Below is a small trained network, with its code and all its weights. Each question gives an input and a class and asks what happens when units are switched off, that is, made to give their printed mean instead of their output.

import numpy as np


def w(rows, s, z=0):
    codes = np.array(rows[::2]) - 128.0
    scale = np.full(codes.shape[1], s)
    scale[-1] = z or s
    return codes * scale


def f(y):
    return np.maximum(y, 0)


def log_softmax(a):
    a = a - a.max(-1, keepdims=True)
    return a - np.log(np.exp(a).sum(-1, keepdims=True))


def net(x, mask):
    res = np.array(x, float).reshape(1, 6) / 4 @ E
    y = f(res @ A[0][:, :-1].T + A[0][:, -1])
    res = res + np.where(mask, y, B[0][:, -1]) @ B[0][:, :-1]
    return log_softmax(res[-1] @ U[:, :-1].T + U[:, -1])


A, B = {}, {}
E = w([
[105,169,132,201,95,31,184,151,39,106],'x0',
[31,198,48,122,175,95,28,163,115,169],'x1',
[57,244,147,177,66,157,175,168,109,89],'x2',
[154,136,217,181,189,151,101,142,33,224],'x3',
[73,124,164,111,42,190,99,31,75,171],'x4',
[164,190,2,131,132,124,162,59,114,163],'x5',
],0.0097)
A[0] = w([
[116,180,133,132,186,82,119,137,90,152,190],'neuron 1',
[128,124,93,169,162,110,69,163,137,119,164],'neuron 2',
[115,93,136,113,52,117,194,133,139,54,213],'neuron 3',
[131,176,139,181,144,91,130,133,87,144,111],'neuron 4',
[203,120,112,149,137,151,148,216,117,138,140],'neuron 5',
[152,82,158,154,106,136,178,182,82,55,124],'neuron 6',
[136,106,174,112,151,206,141,93,117,146,168],'neuron 7',
[186,29,87,44,164,159,73,102,199,60,154],'neuron 8',
[137,153,109,163,163,82,125,160,89,146,226],'neuron 9',
[125,99,148,151,70,160,163,68,120,93,195],'neuron 10',
[105,173,212,88,153,205,89,196,152,151,158],'neuron 11',
[128,152,171,161,113,142,205,198,148,119,170],'neuron 12',
[95,190,63,145,116,71,155,131,155,86,181],'neuron 13',
[211,157,142,176,141,111,202,83,89,147,253],'neuron 14',
[61,222,98,134,136,62,100,199,77,124,140],'neuron 15',
[88,98,163,187,91,72,154,145,99,67,140],'neuron 16',
[152,140,170,80,178,134,74,162,176,134,196],'neuron 17',
[122,134,93,73,61,156,173,98,145,72,152],'neuron 18',
[155,105,156,119,159,111,131,48,50,190,136],'neuron 19',
[100,139,125,103,88,211,67,79,106,159,182],'neuron 20',
[113,139,134,109,160,98,124,110,87,203,164],'neuron 21',
[145,95,155,172,108,119,123,111,32,121,196],'neuron 22',
[134,158,139,91,146,181,163,81,125,155,72],'neuron 23',
[132,143,196,151,191,86,75,142,90,194,124],'neuron 24',
[112,120,190,112,77,91,77,142,96,71,135],'neuron 25',
[177,37,97,59,118,137,113,51,185,170,190],'neuron 26',
[80,131,154,93,174,176,111,150,125,150,107],'neuron 27',
[185,144,162,160,153,110,223,165,137,52,74],'neuron 28',
[95,144,96,118,50,217,120,10,112,150,178],'neuron 29',
[93,143,126,127,132,155,100,206,146,123,182],'neuron 30',
[160,148,84,107,122,154,203,142,131,83,231],'neuron 31',
],0.011,0.0042)
B[0] = w([
[67,154,82,160,148,134,91,201,64,168,199],'neuron 1',
[59,61,97,162,149,149,120,135,102,100,180],'neuron 2',
[123,182,148,108,74,89,170,47,187,120,199],'neuron 3',
[97,177,80,198,155,55,143,146,82,127,190],'neuron 4',
[154,90,181,226,168,96,100,160,86,37,174],'neuron 5',
[131,221,190,114,119,69,188,172,173,78,189],'neuron 6',
[160,124,196,80,182,173,162,165,147,145,188],'neuron 7',
[109,19,158,62,215,79,126,29,125,102,254],'neuron 8',
[106,143,107,138,106,133,33,189,51,105,200],'neuron 9',
[163,171,128,75,92,104,158,135,193,171,187],'neuron 10',
[125,102,213,179,105,231,102,148,182,79,209],'neuron 11',
[170,113,170,196,108,115,184,167,155,48,191],'neuron 12',
[77,74,33,167,46,129,54,89,167,121,214],'neuron 13',
[187,188,127,153,127,57,71,175,117,154,210],'neuron 14',
[47,109,11,96,85,157,139,165,110,83,248],'neuron 15',
[80,207,121,54,73,85,208,163,139,122,199],'neuron 16',
[72,39,182,129,134,137,97,114,108,114,201],'neuron 17',
[152,136,99,157,85,116,111,44,233,186,190],'neuron 18',
[160,182,189,108,146,94,70,151,68,172,201],'neuron 19',
[146,156,97,48,175,253,156,178,149,164,209],'neuron 20',
[92,143,110,156,136,158,58,121,60,178,185],'neuron 21',
[96,187,165,125,146,76,178,152,105,175,204],'neuron 22',
[198,129,97,122,155,143,130,164,166,130,157],'neuron 23',
[79,163,158,162,107,168,110,139,86,122,216],'neuron 24',
[65,136,169,60,132,130,218,93,150,155,180],'neuron 25',
[139,110,139,72,239,57,110,84,111,157,233],'neuron 26',
[100,99,151,146,99,208,77,161,132,143,174],'neuron 27',
[206,137,169,220,113,76,177,162,131,43,195],'neuron 28',
[242,159,56,44,143,198,157,170,161,178,228],'neuron 29',
[73,99,132,148,93,197,88,90,127,82,186],'neuron 30',
[198,115,106,179,108,69,33,84,140,123,187],'neuron 31',
],0.0074,0.017)
U = w([
[115,195,117,143,146,116,96,164,3,254,99],'0',
[65,91,204,158,136,229,105,130,165,102,110],'1',
[124,62,148,65,234,49,123,36,144,143,170],'2',
[16,130,3,116,111,145,127,151,93,101,170],'3',
[182,142,151,199,132,62,170,158,148,50,5],'4',
[209,155,102,56,168,209,142,122,171,241,210],'5',
[163,140,42,128,49,111,96,16,189,185,90],'6',
[83,175,175,78,84,75,222,118,181,123,125],'7',
],0.009,0.0017)

Each question gives the input, the list of numbers given to net, and the class t.
The units are the neurons (one row each of A and B). Each row of codes is followed by its name. A weight is (code - 128) times the scale printed after its matrix; where a second scale follows, it is the last column's (A, B and U).
mask holds one flag per neuron, in row order. A switched-off neuron (its flag False) gives its mean, the last column of its row in B, instead of its output. The means were averaged over made-up inputs and are rounded, as every weight is.
A unit's drop is (log p(t) with every unit on - log p(t) with that unit switched off) / (log p(t) with every unit on - log p(t) with every unit switched off).
The circuit of an input: a set's keep is (log p(t) with only the set's units on - log p(t) with every unit switched off) / (log p(t) with every unit on - log p(t) with every unit switched off). Starting from the 12 units with the biggest drops (on a tie, the unit counted first), units are removed one at a time, each time the one whose removal leaves the highest keep (on an exact tie, the one counted first), for as long as the keep stays at least 0.8.
circuit, biggest first: the units of the circuit, biggest drop first
unit that matters most: the unit with the biggest drop
k most important neurons: the k neurons with the biggest drops, biggest first
drop when u is switched off: that unit's drop, to one decimal
input [-6,0,6,-2,-8,5], class 6: unit that matters most -> neuron 13
input [-4,-7,8,-5,5,0], class 5: 2 most important neurons -> [neuron 29; neuron 20]
input [-6,-8,-6,-4,4,4], class 2: 2 most important neurons -> [neuron 8; neuron 26]
input [-2,1,0,-5,3,-6], class 2: circuit, biggest first -> [neuron 8; neuron 24]
input [7,-6,1,-4,0,6], class 6: 4 most important neurons -> [neuron 18; neuron 13; neuron 3; neuron 31]
input [1,6,8,5,5,-8], class 1: 2 most important neurons -> [neuron 11; neuron 27]
input [3,-7,-6,-8,5,-1], class 2: 2 most important neurons -> [neuron 26; neuron 8]
input [7,0,4,8,-5,-4], class 4: 4 most important neurons -> [neuron 12; neuron 28; neuron 6; neuron 5]
input [-6,-5,5,-8,-2,-3], class 6: 2 most important neurons -> [neuron 18; neuron 31]
input [3,2,6,1,4,-5], class 7: 2 most important neurons -> [neuron 25; neuron 16]
input [0,-7,-1,-8,-7,6], class 6: 3 most important neurons -> [neuron 18; neuron 13; neuron 31]
input [5,5,5,3,7,1], class 3: 2 most important neurons -> [neuron 15; neuron 26]
input [7,7,7,8,2,8], class 3: 3 most important neurons -> [neuron 15; neuron 13; neuron 26]
input [-2,1,7,-4,-5,-4], class 4: circuit, biggest first -> [neuron 12]
input [8,-1,6,4,-2,-7], class 7: 3 most important neurons -> [neuron 16; neuron 25; neuron 22]
input [3,8,8,3,-8,-7], class 3: drop when neuron 28 is switched off -> 0.0
input [-3,-2,-3,-4,8,2], class 5: drop when neuron 29 is switched off -> 0.1
input [4,-5,-1,8,2,-8], class 7: drop when neuron 25 is switched off -> 0.4
input [1,-8,-6,-5,5,-8], class 2: drop when neuron 26 is switched off -> 2.7
input [-5,-7,1,3,-3,0], class 4: unit that matters most -> neuron 28
